Below is a small trained network, with its code and all its weights. Each question gives an input and a class and asks what happens when units are switched off, that is, made to give their printed mean instead of their output.

import numpy as np


def w(rows, s, z=0):
    codes = np.array(rows[::2]) - 128.0
    scale = np.full(codes.shape[1], s)
    scale[-1] = z or s
    return codes * scale


def f(y):
    return np.maximum(y, 0)


def log_softmax(a):
    a = a - a.max(-1, keepdims=True)
    return a - np.log(np.exp(a).sum(-1, keepdims=True))


def net(x, mask):
    res = np.array(x, float).reshape(1, 2) / 4 @ E
    y = f(res @ A[0][:, :-1].T + A[0][:, -1])
    res = res + np.where(mask, y, B[0][:, -1]) @ B[0][:, :-1]
    return log_softmax(res[-1] @ U[:, :-1].T + U[:, -1])


A, B = {}, {}
E = w([
[108,150,114,196,177,67,121,50,70,105,83,170],'x0',
[9,195,194,132,160,217,152,35,117,85,124,128],'x1',
],0.014)
A[0] = w([
[166,160,152,81,207,131,77,143,144,131,133,134,93],'N1',
[26,86,212,146,98,104,111,51,159,192,215,187,81],'N2',
[74,105,136,174,77,114,163,138,182,123,151,174,90],'N3',
[98,225,165,100,169,191,148,71,72,28,35,156,170],'N4',
[247,88,105,45,33,105,126,243,195,141,123,49,161],'N5',
[189,205,128,139,195,92,2,167,109,171,91,147,177],'N6',
[100,131,92,175,189,108,159,61,59,114,62,182,169],'N7',
[168,44,60,121,74,61,56,169,164,180,102,135,235],'N8',
[56,201,216,48,205,92,129,34,97,68,132,146,179],'N9',
[10,196,175,199,187,132,203,77,226,44,83,178,142],'N10',
[22,214,189,143,45,136,112,73,94,144,103,80,253],'N11',
[86,120,145,90,168,184,179,151,92,100,159,80,97],'N12',
],0.0057,0.0024)
B[0] = w([
[109,105,170,93,164,96,42,147,141,111,129,161,131],'N1',
[143,154,129,73,107,154,41,146,89,112,142,138,157],'N2',
[150,144,112,119,198,94,102,143,82,121,154,101,131],'N3',
[158,203,204,134,211,177,198,206,175,134,10,198,202],'N4',
[193,235,135,53,162,153,218,146,230,159,133,234,250],'N5',
[170,130,119,97,117,93,57,88,119,96,137,7,168],'N6',
[38,50,133,168,187,132,91,78,90,111,128,50,195],'N7',
[206,88,134,37,41,61,86,105,76,159,191,118,223],'N8',
[19,174,226,173,249,221,201,237,165,151,2,91,201],'N9',
[116,185,164,151,219,138,139,186,176,139,98,151,207],'N10',
[152,212,142,141,155,171,200,168,203,92,110,121,189],'N11',
[88,96,134,185,156,130,112,97,114,135,107,167,152],'N12',
],0.0065,0.017)
U = w([
[174,176,151,24,42,54,138,139,204,210,176,160,250],'0',
[60,189,179,148,219,153,168,179,179,139,33,194,49],'1',
[112,35,61,180,152,91,34,69,3,71,179,40,108],'2',
],0.0067,0.0012)

Each question gives the input, the list of numbers given to net, and the class t.
The units are the neurons (one row each of A and B). Each row of codes is followed by its name. A weight is (code - 128) times the scale printed after its matrix; where a second scale follows, it is the last column's (A, B and U).
mask holds one flag per neuron, in row order. A switched-off neuron (its flag False) gives its mean, the last column of its row in B, instead of its output. The means were averaged over made-up inputs and are rounded, as every weight is.
A unit's drop is (log p(t) with every unit on - log p(t) with that unit switched off) / (log p(t) with every unit on - log p(t) with every unit switched off).
The circuit of an input: a set's keep is (log p(t) with only the set's units on - log p(t) with every unit switched off) / (log p(t) with every unit on - log p(t) with every unit switched off). Starting from all 12 units, units are removed one at a time, each time the one whose removal leaves the highest keep (on an exact tie, the one counted first), for as long as the keep stays at least 0.8.
units of the circuit, in order: the units of the circuit, biggest drop first
k most important neurons: the k neurons with the biggest drops, biggest first
drop of u: that unit's drop, to one decimal
input [-5,1], class 0: 3 most important neurons => (N9; N4; N10)
input [-5,2], class 0: 2 most important neurons => (N9; N4)
input [6,-7], class 2: units of the circuit, in order => (N4; N6; N11)
input [3,-3], class 2: most important neuron => (N5)
input [-8,3], class 0: 2 most important neurons => (N9; N4)
input [-3,1], class 0: 2 most important neurons => (N9; N4)
input [-7,3], class 0: 2 most important neurons => (N9; N4)
input [3,-2], class 2: drop of N5 => 0.2
input [7,-2], class 2: drop of N5 => 0.2
input [4,-6], class 0: drop of N1 => 0.0
input [5,-4], class 2: drop of N5 => 0.1
